Below are the code and all the weights of a small trained network. Each question names an input and a target symbol and asks about switching units off, where a switched-off unit gives its printed mean instead of its output.

import numpy as np


def w(rows, s, z=0):
    codes = np.array(rows[::2]) - 128.0
    scale = np.full(codes.shape[1], s)
    scale[-1] = z or s
    return codes * scale


def f(y):
    return y / 2 * (1 + np.tanh(0.7978845608 * (y + 0.044715 * y**3)))


def softmax(a):
    e = np.exp(a - a.max(-1, keepdims=True))
    return e / e.sum(-1, keepdims=True)


def log_softmax(a):
    a = a - a.max(-1, keepdims=True)
    return a - np.log(np.exp(a).sum(-1, keepdims=True))


def net(x, mask):
    ids = ['αβγδεζηθλμξστφψω'.index(c) for c in x.split()]
    T = len(ids)
    res = E[ids] + P[:T]
    u = 0
    for l in range(2):
        q, k, v = (res @ M[l].T for M in (Q, K, V))
        z = softmax(np.where(np.tri(T) > 0, q @ k.T / 3**0.5, -1e9)) @ v
        res = res + np.where(mask[u], z, O[l][:, -1]) @ O[l][:, :-1]
        u += 1
        y = f(res @ A[l][:, :-1].T + A[l][:, -1])
        res = res + np.where(mask[u : u + 8], y, B[l][:, -1]) @ B[l][:, :-1]
        u += 8
    return log_softmax(res[-1] @ U[:, :-1].T + U[:, -1])


Q, K, V, O, A, B = {}, {}, {}, {}, {}, {}
E = w([
[106,151,157,140,66,105,166,118],'α',
[82,80,154,86,105,147,161,69],'β',
[130,152,150,176,122,121,147,104],'γ',
[107,120,131,133,134,155,136,63],'δ',
[139,68,75,104,127,176,185,103],'ε',
[87,48,95,90,104,131,81,127],'ζ',
[72,89,139,92,140,145,5,195],'η',
[177,165,113,116,107,173,142,136],'θ',
[49,87,82,146,149,113,87,98],'λ',
[198,127,138,166,75,173,137,160],'μ',
[183,107,77,125,126,37,144,183],'ξ',
[211,133,116,223,178,143,97,133],'σ',
[115,165,126,197,160,114,117,131],'τ',
[48,123,133,218,166,117,158,108],'φ',
[92,79,127,60,84,157,151,151],'ψ',
[132,156,111,193,136,145,113,175],'ω',
],0.027)
P = w([
[231,81,175,176,91,102,132,138],'0',
[195,91,155,164,88,120,129,133],'1',
[179,106,139,162,95,133,136,119],'2',
[166,117,123,151,91,145,133,115],'3',
[153,125,112,145,94,156,137,110],'4',
[136,131,98,138,89,162,135,103],'5',
[126,138,85,134,93,175,142,95],'6',
[101,145,73,130,100,178,146,87],'7',
[97,152,58,121,105,187,140,83],'8',
[85,166,46,118,99,196,148,77],'9',
[78,171,34,111,105,203,140,66],'10',
[90,185,26,99,106,220,131,63],'11',
[78,190,15,91,110,226,136,58],'12',
[69,190,1,90,108,231,136,49],'13',
],0.0088)
Q[0] = w([
[128,128,227,1,228,59,49,116],'L0H0',
[142,143,204,38,214,55,115,152],'L0H0',
[108,143,231,70,153,88,37,163],'L0H0',
],0.032)
K[0] = w([
[127,103,252,202,129,124,94,166],'L0H0',
[126,149,186,180,78,105,113,166],'L0H0',
[92,179,209,110,119,102,52,163],'L0H0',
],0.023)
V[0] = w([
[111,64,104,85,113,51,89,72],'L0H0',
[81,121,175,191,74,196,95,90],'L0H0',
[136,39,119,111,254,187,179,183],'L0H0',
],0.0097)
O[0] = w([
[60,46,52,137,68,64,129,50,242],'L0H0',
[61,142,221,125,126,133,45,145,213],'L0H0',
[55,17,99,129,253,188,99,195,253],'L0H0',
],0.008,0.003)
A[0] = w([
[127,129,77,60,158,130,132,123,74],'L0N0',
[132,80,157,62,166,122,89,62,167],'L0N1',
[61,82,133,183,120,174,121,127,98],'L0N2',
[119,214,101,255,196,89,100,116,197],'L0N3',
[63,193,121,151,107,40,192,158,47],'L0N4',
[156,155,113,163,192,120,103,158,31],'L0N5',
[162,137,104,157,63,130,135,145,4],'L0N6',
[132,179,84,84,194,23,159,204,23],'L0N7',
],0.0094,0.0022)
B[0] = w([
[90,173,200,126,81,96,111,130,155],'L0N0',
[141,215,88,161,115,95,187,128,172],'L0N1',
[255,120,171,87,103,178,79,123,248],'L0N2',
[53,117,155,90,12,125,195,117,165],'L0N3',
[195,116,92,154,125,184,106,175,154],'L0N4',
[53,105,104,149,158,166,141,158,142],'L0N5',
[29,149,138,126,113,92,148,106,183],'L0N6',
[166,72,231,133,248,84,53,125,136],'L0N7',
],0.0087,0.012)
Q[1] = w([
[129,140,103,138,5,235,127,103],'L1H0',
[118,137,155,139,145,88,88,149],'L1H0',
[111,87,117,73,154,170,124,135],'L1H0',
],0.025)
K[1] = w([
[85,181,53,4,144,238,78,48],'L1H0',
[152,76,168,143,184,125,112,124],'L1H0',
[88,75,110,163,45,205,130,157],'L1H0',
],0.016)
V[1] = w([
[68,149,89,198,84,101,63,252],'L1H0',
[41,135,198,149,122,107,175,105],'L1H0',
[101,108,146,5,89,101,187,181],'L1H0',
],0.014)
O[1] = w([
[71,160,60,157,16,166,73,194,36],'L1H0',
[82,55,205,222,89,154,161,138,1],'L1H0',
[166,2,112,66,96,60,136,238,147],'L1H0',
],0.0099,0.01)
A[1] = w([
[107,128,218,200,140,186,53,136,59],'L1N0',
[108,165,180,156,102,110,233,196,173],'L1N1',
[134,88,141,43,205,97,165,171,93],'L1N2',
[87,133,42,156,75,112,104,153,4],'L1N3',
[173,59,40,174,101,214,186,49,90],'L1N4',
[136,19,131,187,171,216,50,121,154],'L1N5',
[92,187,148,204,79,50,127,57,158],'L1N6',
[89,112,120,124,159,145,1,68,71],'L1N7',
],0.0085,0.0043)
B[1] = w([
[89,62,5,148,198,128,68,145,169],'L1N0',
[200,108,81,96,187,140,153,97,189],'L1N1',
[74,164,110,177,84,140,139,138,248],'L1N2',
[105,137,219,110,171,89,104,149,172],'L1N3',
[99,187,111,122,152,70,93,133,205],'L1N4',
[84,163,181,79,98,117,207,87,174],'L1N5',
[215,78,176,186,154,122,85,183,195],'L1N6',
[119,93,140,180,110,157,219,138,197],'L1N7',
],0.011,0.015)
U = w([
[158,139,173,154,157,117,145,182,4],'α',
[123,114,158,128,190,137,158,168,17],'β',
[108,110,187,108,235,158,91,98,141],'γ',
[115,173,124,253,54,182,139,75,248],'δ',
[111,181,103,182,205,55,184,180,43],'ε',
[142,81,119,63,128,128,54,63,200],'ζ',
[146,103,118,150,154,148,164,131,10],'η',
[108,149,68,173,171,191,121,152,71],'θ',
[93,109,91,143,151,202,150,80,102],'λ',
[178,164,150,85,198,194,211,183,238],'μ',
[68,161,113,178,192,162,181,163,85],'ξ',
[67,164,125,153,173,158,157,131,134],'σ',
[85,119,166,123,185,151,143,154,138],'τ',
[96,124,202,132,152,126,177,101,196],'φ',
[116,136,123,187,94,138,200,182,105],'ψ',
[89,165,199,132,164,140,105,172,199],'ω',
],0.0056,0.0037)

Each question gives the input, a string of symbols that net reads in full, and the target symbol t.
The units are the heads (3 rows each of Q, K, V and O) and the neurons (one row each of A and B). Each row of codes is followed by its name. A weight is (code - 128) times the scale printed after its matrix; where a second scale follows, it is the last column's (O, A, B and U).
mask holds one flag per unit, layer by layer, with each layer's heads first. A switched-off unit (its flag False) gives its mean, the last column of its rows in O or B, instead of its output. The means were averaged over made-up inputs and are rounded, as every weight is.
A unit's drop is (log p(t) with every unit on - log p(t) with that unit switched off) / (log p(t) with every unit on - log p(t) with every unit switched off).
The circuit of an input: a set's keep is (log p(t) with only the set's units on - log p(t) with every unit switched off) / (log p(t) with every unit on - log p(t) with every unit switched off). Starting from the 12 units with the biggest drops (on a tie, the unit counted first), units are removed one at a time, each time the one whose removal leaves the highest keep (on an exact tie, the one counted first), for as long as the keep stays at least 0.8.
units of the circuit, in order: the units of the circuit, biggest drop first
unit that matters most: the unit with the biggest drop
k most important neurons: the k neurons with the biggest drops, biggest first
top k neurons in layer l: the k neurons of layer l with the biggest drops, biggest first
drop when u is switched off: that unit's drop, to one decimal
input ε μ θ α μ μ θ β, target μ: 4 most important neurons : L0N1, L0N2, L0N6, L0N3
input ω μ μ, target θ: units of the circuit, in order : L1H0, L1N0, L0H0, L0N2
input τ μ μ, target θ: units of the circuit, in order : L1H0, L1N0, L0H0
input λ φ λ σ, target δ: unit that matters most : L1H0
input σ μ μ φ μ μ θ α ζ ξ φ, target ε: units of the circuit, in order : L0H0, L1N4
input θ ξ β γ, target φ: units of the circuit, in order : L1H0, L1N5
input λ θ α α φ ψ, target ψ: units of the circuit, in order : L1H0, L1N2
input μ ξ μ ξ μ, target ε: units of the circuit, in order : L0H0, L1N4
input α μ μ θ ζ θ θ η μ σ τ, target ω: units of the circuit, in order : L1H0, L1N3, L0N3
input ω α α θ ω, target μ: units of the circuit, in order : L0H0, L1N1, L0N3
input ζ ζ ψ ω μ ω ξ μ β μ γ ξ α τ, target ε: 3 most important neurons : L1N4, L0N2, L1N2
input ψ ξ ε μ θ α ξ ω θ, target ω: top 3 neurons in layer 0 : L0N3, L0N5, L0N7
input θ α μ α ε η φ α σ ψ, target ψ: 3 most important neurons : L1N2, L0N2, L0N7
input μ μ ζ ε μ ξ, target ξ: 2 most important neurons : L0N7, L1N7
input α ξ ε α μ λ γ ψ ζ ψ α, target ψ: units of the circuit, in order : L1N2, L1H0
input ξ φ λ γ η ξ μ μ φ φ λ μ μ α, target δ: units of the circuit, in order : L1H0
input α ζ μ ζ η η, target ω: top 2 neurons in layer 0 : L0N1, L0N7
input θ φ α, target μ: units of the circuit, in order : L0H0, L1N1
input θ σ μ λ α θ η ξ γ μ τ, target ε: top 2 neurons in layer 0 : L0N2, L0N4
input μ α μ θ ζ λ θ λ μ, target δ: top neuron in layer 1 : L1N7
input ε ξ μ μ ζ μ φ, target φ: 3 most important neurons : L0N3, L0N1, L1N5
input λ ε μ δ δ, target μ: units of the circuit, in order : L0H0, L0N2, L1H0
input δ ξ γ μ μ, target ε: units of the circuit, in order : L0H0, L1N4
input μ θ ξ ζ λ μ δ λ λ, target δ: top 2 neurons in layer 0 : L0N2, L0N1
input λ θ ω φ μ θ σ, target μ: drop when L1N0 is switched off : 0.1
input θ θ σ μ δ μ α ξ η ξ δ μ λ, target δ: drop when L1H0 is switched off : 0.4
input β θ θ δ δ μ τ, target γ: top neuron in layer 1 : L1N6
